Below is a small trained network, with its code and all its weights. Each question gives an input and a class and asks what happens when units are switched off, that is, made to give their printed mean instead of their output.

import numpy as np


def w(rows, s, z=0):
    codes = np.array(rows[::2]) - 128.0
    scale = np.full(codes.shape[1], s)
    scale[-1] = z or s
    return codes * scale


def f(y):
    return np.maximum(y, 0)


def log_softmax(a):
    a = a - a.max(-1, keepdims=True)
    return a - np.log(np.exp(a).sum(-1, keepdims=True))


def net(x, mask):
    res = np.array(x, float).reshape(1, 2) / 4 @ E
    y = f(res @ A[0][:, :-1].T + A[0][:, -1])
    res = res + np.where(mask, y, B[0][:, -1]) @ B[0][:, :-1]
    return log_softmax(res[-1] @ U[:, :-1].T + U[:, -1])


A, B = {}, {}
E = w([
[133,3,89,186],'x0',
[253,141,227,106],'x1',
],0.018)
A[0] = w([
[56,183,84,148,184],'neuron 0',
[138,134,121,137,82],'neuron 1',
[170,116,94,135,60],'neuron 2',
[191,5,205,201,3],'neuron 3',
[107,19,62,204,160],'neuron 4',
[157,1,103,113,133],'neuron 5',
],0.0093,0.0042)
B[0] = w([
[116,187,114,212,193],'neuron 0',
[134,59,128,158,128],'neuron 1',
[82,147,99,131,139],'neuron 2',
[125,252,59,240,207],'neuron 3',
[7,70,107,123,249],'neuron 4',
[44,107,89,139,209],'neuron 5',
],0.011,0.02)
U = w([
[127,188,116,152,219],'0',
[102,66,137,109,2],'1',
[254,150,230,90,133],'2',
],0.018,0.0053)

Each question gives the input, the list of numbers given to net, and the class t.
The units are the neurons (one row each of A and B). Each row of codes is followed by its name. A weight is (code - 128) times the scale printed after its matrix; where a second scale follows, it is the last column's (A, B and U).
mask holds one flag per neuron, in row order. A switched-off neuron (its flag False) gives its mean, the last column of its row in B, instead of its output. The means were averaged over made-up inputs and are rounded, as every weight is.
A unit's drop is (log p(t) with every unit on - log p(t) with that unit switched off) / (log p(t) with every unit on - log p(t) with every unit switched off).
unit that matters most: the unit with the biggest drop
top k neurons: the k neurons with the biggest drops, biggest first
drop of u: that unit's drop, to one decimal
input [3,0], class 1: unit that matters most	neuron 0
input [-1,2], class 2: top 2 neurons	neuron 4; neuron 3
input [1,-7], class 1: top 2 neurons	neuron 3; neuron 4
input [3,-8], class 1: top 2 neurons	neuron 4; neuron 3
input [1,-1], class 1: top 2 neurons	neuron 3; neuron 0
input [3,-7], class 1: top 2 neurons	neuron 4; neuron 3
input [2,-4], class 1: drop of neuron 3	0.6
input [8,4], class 0: drop of neuron 3	5.2
input [0,1], class 2: drop of neuron 5	0.2
input [1,-2], class 1: drop of neuron 3	1.3
